Here is a tiny trained network, its code and every weight. The questions are about switching its units off for an input and a class, where a switched-off unit gives its printed mean instead of its output.

import numpy as np


def w(rows, s, z=0):
    codes = np.array(rows[::2]) - 128.0
    scale = np.full(codes.shape[1], s)
    scale[-1] = z or s
    return codes * scale


def norm(h):
    return h / np.sqrt((h * h).mean(-1, keepdims=True) + 1e-5)


def f(y):
    return np.maximum(y, 0)


def log_softmax(a):
    a = a - a.max(-1, keepdims=True)
    return a - np.log(np.exp(a).sum(-1, keepdims=True))


def net(x, mask):
    res = np.array(x, float).reshape(1, 7) / 4 @ E
    u = 0
    for l in range(2):
        y = f(norm(res) @ A[l][:, :-1].T + A[l][:, -1])
        res = res + np.where(mask[u : u + 7], y, B[l][:, -1]) @ B[l][:, :-1]
        u += 7
    return log_softmax(norm(res)[-1] @ U[:, :-1].T + U[:, -1])


A, B = {}, {}
E = w([
[122,255,155,205,187,152],'x0',
[130,126,132,126,132,130],'x1',
[110,201,85,49,160,69],'x2',
[122,129,118,130,119,127],'x3',
[127,129,127,127,126,129],'x4',
[123,131,121,131,123,125],'x5',
[137,61,24,182,233,85],'x6',
],0.0068)
A[0] = w([
[90,137,141,131,106,119,69],'0.n0',
[172,138,114,155,128,123,96],'0.n1',
[153,113,153,246,93,147,2],'0.n2',
[144,146,104,124,134,120,64],'0.n3',
[152,174,122,105,117,112,47],'0.n4',
[151,138,105,107,144,123,140],'0.n5',
[118,196,143,206,163,147,98],'0.n6',
],0.012,0.0043)
B[0] = w([
[174,114,186,125,132,154,142],'0.n0',
[119,98,128,205,98,71,147],'0.n1',
[46,79,165,193,130,152,204],'0.n2',
[86,121,241,161,178,96,138],'0.n3',
[57,118,143,169,160,109,159],'0.n4',
[88,85,204,189,126,105,161],'0.n5',
[254,194,19,86,63,215,253],'0.n6',
],0.0067,0.0068)
A[1] = w([
[144,101,163,134,128,171,162],'1.n0',
[128,110,61,171,189,149,80],'1.n1',
[92,171,105,65,142,68,254],'1.n2',
[93,155,191,131,126,162,42],'1.n3',
[145,182,124,79,165,119,229],'1.n4',
[139,195,193,107,5,144,91],'1.n5',
[172,55,94,66,58,84,137],'1.n6',
],0.012,0.0022)
B[1] = w([
[37,141,86,163,120,187,166],'1.n0',
[116,134,213,7,118,41,185],'1.n1',
[73,65,163,194,83,195,181],'1.n2',
[120,126,146,78,111,95,160],'1.n3',
[121,76,105,177,98,194,177],'1.n4',
[145,88,114,100,192,36,245],'1.n5',
[189,250,100,165,136,176,195],'1.n6',
],0.011)
U = w([
[254,221,22,158,90,220,252],'0',
[142,90,145,30,155,16,59],'1',
[11,64,107,241,80,254,41],'2',
],0.0092,0.002)

Each question gives the input, the list of numbers given to net, and the class t.
The units are the neurons (one row each of A and B). Each row of codes is followed by its name. A weight is (code - 128) times the scale printed after its matrix; where a second scale follows, it is the last column's (A, B and U).
mask holds one flag per neuron, layer by layer. A switched-off neuron (its flag False) gives its mean, the last column of its row in B, instead of its output. The means were averaged over made-up inputs and are rounded, as every weight is.
A unit's drop is (log p(t) with every unit on - log p(t) with that unit switched off) / (log p(t) with every unit on - log p(t) with every unit switched off).
The circuit of an input: a set's keep is (log p(t) with only the set's units on - log p(t) with every unit switched off) / (log p(t) with every unit on - log p(t) with every unit switched off). Starting from the 12 units with the biggest drops (on a tie, the unit counted first), units are removed one at a time, each time the one whose removal leaves the highest keep (on an exact tie, the one counted first), for as long as the keep stays at least 0.8.
units of the circuit, in order: the units of the circuit, biggest drop first
top k neurons: the k neurons with the biggest drops, biggest first
top k neurons in layer l: the k neurons of layer l with the biggest drops, biggest first
drop when u is switched off: that unit's drop, to one decimal
input [-7,1,7,3,0,0,7], class 0: units of the circuit, in order : (1.n6)
input [-1,4,0,7,-1,2,1], class 0: top 2 neurons : (0.n2 1.n6)
input [-6,3,2,0,5,8,6], class 0: top 3 neurons in layer 1 : (1.n6 1.n5 1.n3)
input [-1,-5,-3,4,-1,8,-3], class 1: top 2 neurons in layer 1 : (1.n5 1.n2)
input [3,-2,6,4,-6,4,-4], class 2: top 2 neurons in layer 1 : (1.n2 1.n4)
input [-1,1,-6,3,-3,-2,6], class 1: top 4 neurons in layer 1 : (1.n1 1.n2 1.n4 1.n6)
input [5,-7,-2,5,-1,6,8], class 1: top 2 neurons : (1.n1 1.n6)
input [5,1,0,7,-6,-5,6], class 1: top 3 neurons in layer 1 : (1.n1 1.n6 1.n0)
input [4,-4,3,7,6,3,5], class 1: top 3 neurons : (1.n1 1.n6 0.n5)
input [5,-2,0,-2,-5,4,8], class 1: top 2 neurons : (1.n1 1.n6)
input [4,-8,-1,-6,4,-3,-8], class 1: top 2 neurons in layer 1 : (1.n5 1.n6)
input [0,5,8,2,-6,7,5], class 2: top 2 neurons in layer 1 : (1.n2 1.n5)
input [-8,8,-1,5,-8,-7,-7], class 0: top 2 neurons in layer 1 : (1.n6 1.n1)
input [4,-2,5,7,-2,-1,-7], class 1: top neuron : (1.n5)
input [-5,3,-4,-7,-7,3,4], class 0: top 2 neurons : (1.n6 1.n5)
input [4,3,1,2,-3,4,-6], class 1: top 2 neurons : (1.n5 1.n6)
input [-7,-3,0,6,7,-5,5], class 0: top 2 neurons : (1.n6 1.n5)
input [-4,-4,-4,1,7,-4,-3], class 0: top 3 neurons : (1.n6 1.n2 1.n1)
input [-6,-6,1,-5,7,-3,-6], class 0: top 2 neurons : (1.n6 1.n1)
input [-3,3,4,-3,0,-3,-3], class 2: top 2 neurons in layer 0 : (0.n6 0.n2)
input [-6,0,8,-1,5,2,-3], class 2: top 2 neurons : (1.n2 0.n6)
input [-3,7,6,-4,-2,8,1], class 2: drop when 1.n2 is switched off : 0.1
input [1,-6,3,-1,1,3,-6], class 1: drop when 1.n5 is switched off : 1.5
input [-7,-4,2,-8,1,-5,0], class 0: drop when 1.n6 is switched off : 0.8
input [-1,0,7,1,-7,-2,-4], class 2: drop when 1.n2 is switched off : 0.7
